Below are the code and all the weights of a small trained network. Each question names an input and a target symbol and asks about switching units off, where a switched-off unit gives its printed mean instead of its output.

import numpy as np


def w(rows, s, z=0):
    codes = np.array(rows[::2]) - 128.0
    scale = np.full(codes.shape[1], s)
    scale[-1] = z or s
    return codes * scale


def norm(h):
    return h / np.sqrt((h * h).mean(-1, keepdims=True) + 1e-5)


def f(y):
    return y / 2 * (1 + np.tanh(0.7978845608 * (y + 0.044715 * y**3)))


def softmax(a):
    e = np.exp(a - a.max(-1, keepdims=True))
    return e / e.sum(-1, keepdims=True)


def log_softmax(a):
    a = a - a.max(-1, keepdims=True)
    return a - np.log(np.exp(a).sum(-1, keepdims=True))


def net(x, mask):
    ids = ['ΓΔΘαβελμτφ'.index(c) for c in x.split()]
    T = len(ids)
    res = E[ids] + P[:T]
    r = norm(res)
    for j in range(3):
        rows = slice(4 * j, 4 * j + 4)
        q, k, v = (r @ M[0][rows].T for M in (Q, K, V))
        z = softmax(np.where(np.tri(T) > 0, q @ k.T / 4**0.5, -1e9)) @ v
        o = O[0][rows]
        res = res + np.where(mask[j], z, o[:, -1]) @ o[:, :-1]
    y = f(norm(res) @ A[0][:, :-1].T + A[0][:, -1])
    res = res + np.where(mask[3:19], y, B[0][:, -1]) @ B[0][:, :-1]
    return log_softmax(norm(res)[-1] @ U[:, :-1].T + U[:, -1])


Q, K, V, O, A, B = {}, {}, {}, {}, {}, {}
E = w([
[177,151,106,151],'Γ',
[166,88,106,244],'Δ',
[115,105,127,89],'Θ',
[122,127,77,141],'α',
[110,198,119,229],'β',
[73,176,2,168],'ε',
[96,206,72,129],'λ',
[166,92,108,134],'μ',
[182,132,140,91],'τ',
[153,158,214,120],'φ',
],0.0058)
P = w([
[190,163,147,5],'0',
[118,154,137,32],'1',
[88,147,141,56],'2',
[75,135,141,76],'3',
[62,129,138,91],'4',
[49,122,141,103],'5',
[43,120,141,115],'6',
[29,117,140,123],'7',
[46,104,147,128],'8',
],0.0017)
Q[0] = w([
[179,76,29,144],'h0',
[127,100,254,125],'h0',
[202,161,166,123],'h0',
[123,224,122,156],'h0',
[127,178,75,144],'h1',
[195,166,146,81],'h1',
[204,161,81,177],'h1',
[156,158,176,112],'h1',
[161,103,53,66],'h2',
[158,75,138,90],'h2',
[153,41,120,161],'h2',
[102,234,167,107],'h2',
],0.0093)
K[0] = w([
[186,84,64,159],'h0',
[103,53,254,92],'h0',
[186,148,210,148],'h0',
[103,196,149,167],'h0',
[80,166,98,149],'h1',
[96,120,206,144],'h1',
[57,73,116,157],'h1',
[124,125,182,164],'h1',
[110,15,104,160],'h2',
[157,76,134,126],'h2',
[183,115,59,152],'h2',
[73,184,226,111],'h2',
],0.0089)
V[0] = w([
[167,217,138,192],'h0',
[94,130,106,202],'h0',
[70,153,137,57],'h0',
[184,97,189,70],'h0',
[225,134,118,89],'h1',
[157,59,86,156],'h1',
[90,106,172,64],'h1',
[98,134,127,55],'h1',
[102,122,82,171],'h2',
[166,183,159,88],'h2',
[168,170,171,103],'h2',
[254,91,171,121],'h2',
],0.0039)
O[0] = w([
[158,194,174,99,219],'h0',
[184,96,119,44,97],'h0',
[109,44,132,166,100],'h0',
[2,197,41,185,106],'h0',
[185,22,98,84,249],'h1',
[162,66,95,195,137],'h1',
[89,177,66,93,57],'h1',
[162,180,103,85,140],'h1',
[117,157,63,110,116],'h2',
[194,104,165,158,189],'h2',
[156,99,161,145,165],'h2',
[158,156,202,98,195],'h2',
],0.003,0.0016)
A[0] = w([
[127,144,149,152,148],'n0',
[159,122,77,122,119],'n1',
[131,158,72,76,100],'n2',
[144,84,91,155,83],'n3',
[16,162,75,141,88],'n4',
[146,140,138,2,182],'n5',
[108,39,163,61,98],'n6',
[189,91,122,9,86],'n7',
[145,67,173,60,9],'n8',
[163,203,211,147,133],'n9',
[91,203,88,218,74],'n10',
[125,163,169,125,63],'n11',
[108,223,130,24,57],'n12',
[163,167,179,146,163],'n13',
[180,114,152,80,71],'n14',
[158,40,87,251,75],'n15',
],0.0053,0.0014)
B[0] = w([
[96,133,98,98,135],'n0',
[103,139,155,158,167],'n1',
[166,133,172,125,166],'n2',
[80,121,116,104,142],'n3',
[185,83,131,188,145],'n4',
[128,112,186,151,232],'n5',
[152,192,89,137,180],'n6',
[169,186,187,252,228],'n7',
[200,204,144,141,134],'n8',
[48,108,77,132,249],'n9',
[224,211,135,62,138],'n10',
[101,109,116,125,119],'n11',
[128,44,159,57,185],'n12',
[65,89,96,141,205],'n13',
[142,112,123,206,164],'n14',
[63,24,130,38,194],'n15',
],0.0038,0.002)
U = w([
[195,115,200,208,220],'Γ',
[96,23,53,146,169],'Δ',
[146,181,136,21,226],'Θ',
[65,204,80,108,90],'α',
[2,163,230,102,132],'β',
[164,159,16,72,120],'ε',
[113,150,112,128,41],'λ',
[117,136,115,134,25],'μ',
[108,143,130,130,3],'τ',
[108,138,138,128,23],'φ',
],0.0091,0.0046)

Each question gives the input, a string of symbols that net reads in full, and the target symbol t.
The units are the heads (4 rows each of Q, K, V and O) and the neurons (one row each of A and B). Each row of codes is followed by its name. A weight is (code - 128) times the scale printed after its matrix; where a second scale follows, it is the last column's (O, A, B and U).
mask holds one flag per unit, heads first, then neurons. A switched-off unit (its flag False) gives its mean, the last column of its rows in O or B, instead of its output. The means were averaged over made-up inputs and are rounded, as every weight is.
A unit's drop is (log p(t) with every unit on - log p(t) with that unit switched off) / (log p(t) with every unit on - log p(t) with every unit switched off).
The circuit of an input: a set's keep is (log p(t) with only the set's units on - log p(t) with every unit switched off) / (log p(t) with every unit on - log p(t) with every unit switched off). Starting from the 12 units with the biggest drops (on a tie, the unit counted first), units are removed one at a time, each time the one whose removal leaves the highest keep (on an exact tie, the one counted first), for as long as the keep stays at least 0.8.
circuit, biggest first: the units of the circuit, biggest drop first
top k neurons: the k neurons with the biggest drops, biggest first
which heads matter: for each layer, one digit per head in row order, 1 if its drop is at least 0.15 and else 0, layers parted by /
drop of u: that unit's drop, to one decimal
input α Δ Γ Θ λ α Θ Γ, target Θ: circuit, biggest first	(h1, n10)
input φ Γ φ Γ λ, target β: circuit, biggest first	(h2, n6)
input λ Γ Γ Γ Θ Γ, target Θ: circuit, biggest first	(h1, h0)
input Γ Θ Θ, target Δ: circuit, biggest first	(h0, n4)
input Γ λ μ Δ Γ Δ Γ, target Δ: top 3 neurons	(n9, n13, n7)
input λ Γ β λ Γ α Γ β, target α: top neuron	(n10)
input Γ β β Θ Δ Θ Γ λ, target Θ: circuit, biggest first	(h0, n12)
input α φ λ, target β: circuit, biggest first	(h0, h2, n5)
input α Θ φ λ φ Θ, target Δ: top 2 neurons	(n4, n7)
input Γ Γ Θ Θ Γ Γ Δ λ λ, target Θ: which heads matter	100
input Θ Γ μ τ Γ μ α, target Γ: circuit, biggest first	(h0, n7)
input Θ τ Γ β Γ α Θ Γ, target α: top 2 neurons	(n9, n15)
input Θ Γ β Γ, target β: top 2 neurons	(n9, n4)
input Γ μ β φ τ, target β: circuit, biggest first	(h0)
input Γ Γ β Γ Δ β, target α: top 3 neurons	(n10, n9, n7)
input Γ Δ ε Γ τ Θ, target Γ: drop of n9	0.2
input Θ Γ Δ Θ φ Δ Δ Δ Γ, target Δ: drop of n9	1.0
input μ λ Γ Γ Θ Γ ε, target ε: drop of n10	0.4
input Γ Γ Δ, target Δ: drop of n15	0.5
